[[126 124 123 131 125 119 131 129 132 127 130]
 [122 129 129 125 134 125 124 129 137 127 128]
 [128 123 131 128 123 127 115 123 126 129 130]
 [132 124 127 134 122 127 140 131 122 127 127]
 [120 130 139 129 129 137 133 126 126 126 127]
 [128 132 106 129 129 124 131 134 120 127 130]
 [127 129 134 126 120 129 133 128 125 125 128]]
=>
[[120 130 139 129 129 137 133 126 126 126 127]
 [127 129 134 126 120 129 133 128 125 125 128]
 [128 123 131 128 123 127 115 123 126 129 130]
 [122 129 129 125 134 125 124 129 137 127 128]
 [132 124 127 134 122 127 140 131 122 127 127]
 [126 124 123 131 125 119 131 129 132 127 130]
 [128 132 106 129 129 124 131 134 120 127 130]]

[[140 130 116 126 126]
 [113 116 143 110 106]
 [123 124 127 124 128]
 [137 129 128 136 125]]
=>
[[113 116 143 110 106]
 [137 129 128 136 125]
 [123 124 127 124 128]
 [140 130 116 126 126]]

[[124 104 127]
 [120 109 129]
 [134 153 116]
 [145 143 117]
 [130 134 107]]
=>
[[120 109 129]
 [124 104 127]
 [145 143 117]
 [134 153 116]
 [130 134 107]]

[[130 129 133 129 123 140 125 128 125]
 [127 129 126 121 127 125 126 113 131]
 [126 131 121 117 133 128 128 127 135]
 [129 125 140 123 116 121 126 132 106]
 [128 129 124 137 129 138 128 129 131]]
=>
[[129 125 140 123 116 121 126 132 106]
 [130 129 133 129 123 140 125 128 125]
 [127 129 126 121 127 125 126 113 131]
 [128 129 124 137 129 138 128 129 131]
 [126 131 121 117 133 128 128 127 135]]

[[125 126 122 129 119 129 135 138 120 125]
 [113 128 131 133 118 140 129 125 120 132]
 [124 140 134 122 122 149 120 134 127 126]
 [129 124 123 134 120 134 120 131 130 118]]
=>
[[124 140 134 122 122 149 120 134 127 126]
 [113 128 131 133 118 140 129 125 120 132]
 [129 124 123 134 120 134 120 131 130 118]
 [125 126 122 129 119 129 135 138 120 125]]

[[129 128 138 129 133 131 151]
 [128 128 131 136 129 129 135]
 [124 129 111 125 130 120 112]
 [127 119 126 124 126 130 144]
 [131 124 108 134 127 128 114]
 [128 131 140 129 128 129 134]
 [131 124 118 130 126 120 131]]
=>
[[128 131 140 129 128 129 134]
 [129 128 138 129 133 131 151]
 [128 128 131 136 129 129 135]
 [127 119 126 124 126 130 144]
 [131 124 118 130 126 120 131]
 [124 129 111 125 130 120 112]
 [131 124 108 134 127 128 114]]
---
[[131 133 129]
 [131 127 131]
 [118 153 129]
 [121 135 126]]
=>
[[131 127 131]
 [131 133 129]
 [121 135 126]
 [118 153 129]]

[[124 133 121 125 127 101 135]
 [126 135 111 131 122 138 124]
 [126 127 124 123 128 136 113]
 [133 119 130 129 134 138 117]
 [133 122 126 134 126 120 129]
 [125 130 126 126 130 109 147]]
=>
[[133 119 130 129 134 138 117]
 [133 122 126 134 126 120 129]
 [126 127 124 123 128 136 113]
 [125 130 126 126 130 109 147]
 [124 133 121 125 127 101 135]
 [126 135 111 131 122 138 124]]

[[127 129 124 128 130 114 116 135]
 [127 128 121 128 125 130 124 122]
 [128 127 129 128 130 105 144 141]]
=>
[[128 127 129 128 130 105 144 141]
 [127 128 121 128 125 130 124 122]
 [127 129 124 128 130 114 116 135]]

[[109 126 146 119 128 137 142 115 148 139 136 125 117 114 110 144]
 [157 125  99 136 126 118 109 143  99 116 111 129 144 140 145 105]]
=>
[[157 125  99 136 126 118 109 143  99 116 111 129 144 140 145 105]
 [109 126 146 119 128 137 142 115 148 139 136 125 117 114 110 144]]

[[140 126 129 141 148 123 124 126 108 132 118 124 117 121 121 135]
 [142 132 116 128 132 108 117 132 136 133 134 136 128 119 118 137]
 [125 119 137 126 138 150 129 119 120 128 126 128 132 141 129 147]
 [127 116 138 128 141 150 128 121 114 128 122 125 128 135 128 143]]
=>
[[127 116 138 128 141 150 128 121 114 128 122 125 128 135 128 143]
 [125 119 137 126 138 150 129 119 120 128 126 128 132 141 129 147]
 [140 126 129 141 148 123 124 126 108 132 118 124 117 121 121 135]
 [142 132 116 128 132 108 117 132 136 133 134 136 128 119 118 137]]

[[130 144 126 114 120 120 131 130]
 [128 128 126 128 137 129 104 129]
 [128 139 127 123 136 119 115 123]
 [130 129 133 137 135 112 121 125]
 [130 130 130 122 117 127 143 131]
 [134 133 117 118 128 132 115 126]]
=>
[[128 128 126 128 137 129 104 129]
 [130 129 133 137 135 112 121 125]
 [130 130 130 122 117 127 143 131]
 [134 133 117 118 128 132 115 126]
 [128 139 127 123 136 119 115 123]
 [130 144 126 114 120 120 131 130]]

[[130 138 115 126 138]
 [146 121 146 135 129]
 [150 119 137 124 146]
 [141 120 110 129 119]
 [124 141 143 136 113]
 [120 117 148 110 120]]
=>
[[120 117 148 110 120]
 [150 119 137 124 146]
 [141 120 110 129 119]
 [146 121 146 135 129]
 [130 138 115 126 138]
 [124 141 143 136 113]]
